Here is a tiny trained network, its code and every weight. The questions are about switching its units off for an input and a class, where a switched-off unit gives its printed mean instead of its output.

import numpy as np


def w(rows, s, z=0):
    codes = np.array(rows[::2]) - 128.0
    scale = np.full(codes.shape[1], s)
    scale[-1] = z or s
    return codes * scale


def f(y):
    return y / 2 * (1 + np.tanh(0.7978845608 * (y + 0.044715 * y**3)))


def log_softmax(a):
    a = a - a.max(-1, keepdims=True)
    return a - np.log(np.exp(a).sum(-1, keepdims=True))


def net(x, mask):
    res = np.array(x, float).reshape(1, 5) / 4 @ E
    y = f(res @ A[0][:, :-1].T + A[0][:, -1])
    res = res + np.where(mask, y, B[0][:, -1]) @ B[0][:, :-1]
    return log_softmax(res[-1] @ U[:, :-1].T + U[:, -1])


A, B = {}, {}
E = w([
[128,92,248,198,99,157,75,177,224],'x0',
[132,121,128,130,123,135,131,133,122],'x1',
[161,106,161,33,37,255,192,86,156],'x2',
[105,85,187,24,76,79,83,207,57],'x3',
[243,192,210,128,198,162,80,90,60],'x4',
],0.006)
A[0] = w([
[126,95,209,184,107,127,85,163,209,50],'N0',
[118,86,153,55,108,103,80,186,85,140],'N1',
[105,154,96,219,200,2,61,191,96,7],'N2',
[52,68,79,128,95,99,161,144,182,90],'N3',
[140,178,73,208,164,162,180,55,203,189],'N4',
[111,102,164,75,101,93,98,166,72,86],'N5',
[126,88,162,63,110,80,109,173,85,92],'N6',
[120,160,23,68,156,94,200,86,33,71],'N7',
[227,189,192,122,188,151,65,90,75,199],'N8',
[113,91,163,71,86,93,89,167,61,60],'N9',
[62,73,78,126,96,100,169,151,184,113],'N10',
],0.0066,0.0013)
B[0] = w([
[198,183,171,140,40,96,81,227,148,209],'N0',
[203,85,85,168,170,138,122,96,172,188],'N1',
[194,108,109,1,67,243,227,159,143,253],'N2',
[118,74,184,149,139,49,198,116,48,208],'N3',
[229,59,71,167,151,117,123,124,167,241],'N4',
[207,102,77,201,172,143,123,91,178,172],'N5',
[171,106,79,186,177,140,126,105,176,176],'N6',
[233,204,204,177,16,74,36,255,158,238],'N7',
[104,42,195,140,152,50,200,127,44,233],'N8',
[228,108,90,189,173,155,128,81,174,181],'N9',
[121,69,191,152,138,62,190,128,49,207],'N10',
],0.0071,0.0057)
U = w([
[113,87,179,149,151,70,176,118,48,95],'0',
[152,177,161,153,60,98,49,181,148,102],'1',
[153,103,56,186,187,142,112,97,188,112],'2',
[139,113,120,11,90,214,195,132,141,138],'3',
[115,121,130,119,133,117,116,132,126,255],'4',
[56,151,106,96,145,133,85,111,113,132],'5',
[42,184,103,110,149,142,93,101,127,86],'6',
[58,175,109,114,146,142,92,111,129,82],'7',
],0.012,0.01)

Each question gives the input, the list of numbers given to net, and the class t.
The units are the neurons (one row each of A and B). Each row of codes is followed by its name. A weight is (code - 128) times the scale printed after its matrix; where a second scale follows, it is the last column's (A, B and U).
mask holds one flag per neuron, in row order. A switched-off neuron (its flag False) gives its mean, the last column of its row in B, instead of its output. The means were averaged over made-up inputs and are rounded, as every weight is.
A unit's drop is (log p(t) with every unit on - log p(t) with that unit switched off) / (log p(t) with every unit on - log p(t) with every unit switched off).
The circuit of an input: a set's keep is (log p(t) with only the set's units on - log p(t) with every unit switched off) / (log p(t) with every unit on - log p(t) with every unit switched off). Starting from all 11 units, units are removed one at a time, each time the one whose removal leaves the highest keep (on an exact tie, the one counted first), for as long as the keep stays at least 0.8.
circuit, biggest first: the units of the circuit, biggest drop first
top k neurons: the k neurons with the biggest drops, biggest first
drop when u is switched off: that unit's drop, to one decimal
input [-3,5,5,-8,-4], class 2: top 2 neurons : (N4 N2)
input [-5,8,4,2,-2], class 4: circuit, biggest first : (N2)
input [2,6,2,1,6], class 0: top 2 neurons : (N8 N2)
input [-6,6,5,1,-3], class 1: top 2 neurons : (N7 N2)
input [7,7,6,5,7], class 0: top 3 neurons : (N8 N7 N2)
input [2,3,-5,3,-3], class 3: top 2 neurons : (N2 N7)
input [-3,5,-8,-1,-7], class 3: top 2 neurons : (N2 N8)
input [8,8,-8,-6,-3], class 1: top 2 neurons : (N0 N8)
input [-4,-2,3,6,7], class 0: top 4 neurons : (N8 N2 N4 N0)
input [-6,7,-7,-1,-4], class 3: top 2 neurons : (N2 N0)
input [5,-2,-6,-3,6], class 0: top 2 neurons : (N8 N7)
input [-3,-6,5,-7,-2], class 2: top 2 neurons : (N4 N2)
input [1,0,-6,3,-8], class 0: top 2 neurons : (N3 N10)
input [8,-6,-3,-7,0], class 1: circuit, biggest first : (N0)
input [-8,4,-1,6,-4], class 1: drop when N7 is switched off : 1.5
input [-8,3,-3,-3,-3], class 1: drop when N7 is switched off : 1.0
input [-1,-4,0,8,-4], class 2: drop when N2 is switched off : 0.0
